Here is a tiny trained network, its code and every weight. The questions are about switching its units off for an input and a class, where a switched-off unit gives its printed mean instead of its output.

import numpy as np


def w(rows, s, z=0):
    codes = np.array(rows[::2]) - 128.0
    scale = np.full(codes.shape[1], s)
    scale[-1] = z or s
    return codes * scale


def f(y):
    return y / 2 * (1 + np.tanh(0.7978845608 * (y + 0.044715 * y**3)))


def log_softmax(a):
    a = a - a.max(-1, keepdims=True)
    return a - np.log(np.exp(a).sum(-1, keepdims=True))


def net(x, mask):
    res = np.array(x, float).reshape(1, 4) / 4 @ E
    y = f(res @ A[0][:, :-1].T + A[0][:, -1])
    res = res + np.where(mask, y, B[0][:, -1]) @ B[0][:, :-1]
    return log_softmax(res[-1] @ U[:, :-1].T + U[:, -1])


A, B = {}, {}
E = w([
[146,124,114,135,140],'x0',
[93,215,54,112,77],'x1',
[86,99,126,239,82],'x2',
[142,254,195,167,157],'x3',
],0.0099)
A[0] = w([
[149,56,229,129,169,57],'neuron 1',
[148,206,201,154,164,67],'neuron 2',
[61,93,128,223,100,148],'neuron 3',
[124,178,71,105,93,4],'neuron 4',
[91,177,50,118,109,45],'neuron 5',
[118,114,129,206,115,154],'neuron 6',
[108,85,99,109,107,97],'neuron 7',
[97,28,78,71,102,85],'neuron 8',
[128,103,83,134,151,78],'neuron 9',
[166,130,141,61,147,170],'neuron 10',
[133,173,153,172,149,140],'neuron 11',
[118,119,119,161,129,199],'neuron 12',
[152,145,145,9,170,135],'neuron 13',
[152,87,200,129,148,68],'neuron 14',
[123,135,135,24,168,148],'neuron 15',
],0.016,0.0025)
B[0] = w([
[9,158,9,141,151,219],'neuron 1',
[126,115,229,4,144,222],'neuron 2',
[235,115,124,222,93,234],'neuron 3',
[36,134,49,131,153,177],'neuron 4',
[33,141,26,140,161,192],'neuron 5',
[186,102,131,184,70,195],'neuron 6',
[141,127,169,87,184,179],'neuron 7',
[125,147,240,6,158,246],'neuron 8',
[116,170,168,103,102,150],'neuron 9',
[181,87,115,168,86,172],'neuron 10',
[157,105,186,66,164,186],'neuron 11',
[145,113,141,158,98,156],'neuron 12',
[207,92,124,218,82,201],'neuron 13',
[64,177,37,122,148,183],'neuron 14',
[174,139,160,224,97,187],'neuron 15',
],0.017,0.014)
U = w([
[199,82,151,212,91,254],'0',
[119,107,238,2,216,7],'1',
[6,130,12,132,209,118],'2',
],0.0095,0.0011)

Each question gives the input, the list of numbers given to net, and the class t.
The units are the neurons (one row each of A and B). Each row of codes is followed by its name. A weight is (code - 128) times the scale printed after its matrix; where a second scale follows, it is the last column's (A, B and U).
mask holds one flag per neuron, in row order. A switched-off neuron (its flag False) gives its mean, the last column of its row in B, instead of its output. The means were averaged over made-up inputs and are rounded, as every weight is.
A unit's drop is (log p(t) with every unit on - log p(t) with that unit switched off) / (log p(t) with every unit on - log p(t) with every unit switched off).
The circuit of an input: a set's keep is (log p(t) with only the set's units on - log p(t) with every unit switched off) / (log p(t) with every unit on - log p(t) with every unit switched off). Starting from the 12 units with the biggest drops (on a tie, the unit counted first), units are removed one at a time, each time the one whose removal leaves the highest keep (on an exact tie, the one counted first), for as long as the keep stays at least 0.8.
units of the circuit, in order: the units of the circuit, biggest drop first
top k neurons: the k neurons with the biggest drops, biggest first
drop of u: that unit's drop, to one decimal
input [2,-8,1,-4], class 2: top neuron : (neuron 1)
input [1,4,-7,7], class 0: top 3 neurons : (neuron 13; neuron 8; neuron 15)
input [-7,-2,-8,-8], class 0: top 4 neurons : (neuron 13; neuron 15; neuron 10; neuron 2)
input [-5,-2,-5,5], class 0: top 4 neurons : (neuron 13; neuron 8; neuron 15; neuron 10)
input [2,2,4,-5], class 1: top 4 neurons : (neuron 8; neuron 13; neuron 15; neuron 7)
input [4,7,2,-8], class 1: top 2 neurons : (neuron 8; neuron 1)
input [-5,-6,3,-5], class 2: top 2 neurons : (neuron 1; neuron 2)
input [0,6,-4,4], class 2: top 2 neurons : (neuron 5; neuron 4)
input [-3,-7,0,5], class 2: top 3 neurons : (neuron 1; neuron 8; neuron 14)
input [-5,2,7,-8], class 1: top 4 neurons : (neuron 8; neuron 7; neuron 13; neuron 15)
input [3,-1,-8,8], class 0: top 4 neurons : (neuron 13; neuron 15; neuron 8; neuron 10)
input [7,4,2,-5], class 1: top 2 neurons : (neuron 8; neuron 1)
input [-6,3,-2,-1], class 2: top 2 neurons : (neuron 3; neuron 6)
input [0,-4,-7,5], class 0: units of the circuit, in order : (neuron 13)
input [-2,-1,3,-7], class 1: drop of neuron 8 : 0.8
input [-6,-6,-4,-4], class 2: drop of neuron 1 : 1.3
input [1,6,-8,5], class 0: drop of neuron 13 : 0.6
